Below is a small trained network, with its code and all its weights. Each question gives an input and a class and asks what happens when units are switched off, that is, made to give their printed mean instead of their output.

import numpy as np


def w(rows, s, z=0):
    codes = np.array(rows[::2]) - 128.0
    scale = np.full(codes.shape[1], s)
    scale[-1] = z or s
    return codes * scale


def norm(h):
    return h / np.sqrt((h * h).mean(-1, keepdims=True) + 1e-5)


def f(y):
    return np.maximum(y, 0)


def log_softmax(a):
    a = a - a.max(-1, keepdims=True)
    return a - np.log(np.exp(a).sum(-1, keepdims=True))


def net(x, mask):
    res = np.array(x, float).reshape(1, 5) / 4 @ E
    u = 0
    for l in range(2):
        y = f(norm(res) @ A[l][:, :-1].T + A[l][:, -1])
        res = res + np.where(mask[u : u + 14], y, B[l][:, -1]) @ B[l][:, :-1]
        u += 14
    return log_softmax(norm(res)[-1] @ U[:, :-1].T + U[:, -1])


A, B = {}, {}
E = w([
[157,103,155,101],'x0',
[171,54,83,67],'x1',
[43,218,43,115],'x2',
[21,2,132,208],'x3',
[252,156,75,173],'x4',
],0.0051)
A[0] = w([
[66,72,88,181,68],'0.n1',
[104,149,178,139,54],'0.n2',
[147,97,81,192,93],'0.n3',
[115,2,102,158,2],'0.n4',
[144,136,123,196,69],'0.n5',
[118,59,97,137,62],'0.n6',
[187,15,199,231,36],'0.n7',
[59,151,206,74,2],'0.n8',
[97,194,65,157,50],'0.n9',
[167,127,64,85,106],'0.n10',
[95,199,70,148,34],'0.n11',
[43,158,108,93,82],'0.n12',
[152,47,123,74,97],'0.n13',
[186,134,137,171,169],'0.n14',
],0.0084,0.0041)
B[0] = w([
[199,91,123,82,212],'0.n1',
[108,171,162,80,145],'0.n2',
[95,125,212,153,177],'0.n3',
[57,2,130,157,200],'0.n4',
[168,175,103,190,151],'0.n5',
[112,103,128,107,167],'0.n6',
[125,150,151,207,253],'0.n7',
[138,147,206,65,172],'0.n8',
[76,182,29,170,190],'0.n9',
[185,132,188,126,181],'0.n10',
[133,181,53,124,184],'0.n11',
[235,181,144,134,205],'0.n12',
[127,123,72,39,184],'0.n13',
[187,139,145,157,197],'0.n14',
],0.0061,0.0043)
A[1] = w([
[71,205,20,152,60],'1.n1',
[28,174,199,105,61],'1.n2',
[254,123,121,71,141],'1.n3',
[97,35,74,138,82],'1.n4',
[41,174,204,137,133],'1.n5',
[155,197,72,48,154],'1.n6',
[76,236,27,138,40],'1.n7',
[106,2,86,131,76],'1.n8',
[232,142,110,132,129],'1.n9',
[111,182,159,184,132],'1.n10',
[118,158,146,234,3],'1.n11',
[94,182,166,134,138],'1.n12',
[94,198,62,134,40],'1.n13',
[96,178,58,132,55],'1.n14',
],0.0088,0.0046)
B[1] = w([
[79,183,115,142,223],'1.n1',
[202,158,204,62,181],'1.n2',
[151,74,45,46,228],'1.n3',
[21,77,234,157,193],'1.n4',
[194,212,168,110,203],'1.n5',
[1,129,124,161,255],'1.n6',
[59,205,47,195,237],'1.n7',
[9,47,161,141,213],'1.n8',
[139,25,33,124,208],'1.n9',
[211,132,93,155,195],'1.n10',
[164,124,113,172,161],'1.n11',
[157,136,146,108,188],'1.n12',
[44,183,28,161,188],'1.n13',
[91,227,94,140,179],'1.n14',
],0.006,0.0051)
U = w([
[176,117,176,241,20],'0',
[19,40,202,155,241],'1',
[162,188,242,80,136],'2',
[58,237,71,159,254],'3',
[251,84,87,94,18],'4',
[91,107,104,46,107],'5',
[183,110,127,170,101],'6',
],0.018,0.0023)

Each question gives the input, the list of numbers given to net, and the class t.
The units are the neurons (one row each of A and B). Each row of codes is followed by its name. A weight is (code - 128) times the scale printed after its matrix; where a second scale follows, it is the last column's (A, B and U).
mask holds one flag per neuron, layer by layer. A switched-off neuron (its flag False) gives its mean, the last column of its row in B, instead of its output. The means were averaged over made-up inputs and are rounded, as every weight is.
A unit's drop is (log p(t) with every unit on - log p(t) with that unit switched off) / (log p(t) with every unit on - log p(t) with every unit switched off).
The circuit of an input: a set's keep is (log p(t) with only the set's units on - log p(t) with every unit switched off) / (log p(t) with every unit on - log p(t) with every unit switched off). Starting from the 12 units with the biggest drops (on a tie, the unit counted first), units are removed one at a time, each time the one whose removal leaves the highest keep (on an exact tie, the one counted first), for as long as the keep stays at least 0.8.
units of the circuit, in order: the units of the circuit, biggest drop first
top k neurons: the k neurons with the biggest drops, biggest first
top k neurons in layer l: the k neurons of layer l with the biggest drops, biggest first
drop when u is switched off: that unit's drop, to one decimal
input [6,-3,-8,-8,-5], class 4: units of the circuit, in order => 1.n3, 1.n9
input [-5,-5,0,-6,-8], class 2: units of the circuit, in order => 0.n8, 1.n2
input [1,-4,-6,-1,8], class 4: units of the circuit, in order => 1.n3
input [3,-1,1,3,3], class 1: top 2 neurons in layer 0 => 0.n4, 0.n12
input [-2,-7,-7,7,3], class 0: units of the circuit, in order => 0.n7, 1.n6
input [-1,4,3,0,-5], class 5: top 2 neurons in layer 0 => 0.n12, 0.n9
input [-6,4,-2,-1,-6], class 5: top 2 neurons => 0.n8, 0.n12
input [-4,-4,2,-2,-7], class 2: top 2 neurons in layer 1 => 1.n2, 1.n5
input [5,8,2,1,3], class 1: top 3 neurons in layer 0 => 0.n12, 0.n4, 0.n1
input [8,-1,2,5,6], class 1: top 3 neurons in layer 0 => 0.n4, 0.n12, 0.n6
input [2,-8,-8,-8,7], class 4: drop when 1.n9 is switched off => 0.1
input [7,-8,-1,1,8], class 4: drop when 0.n12 is switched off => -0.1
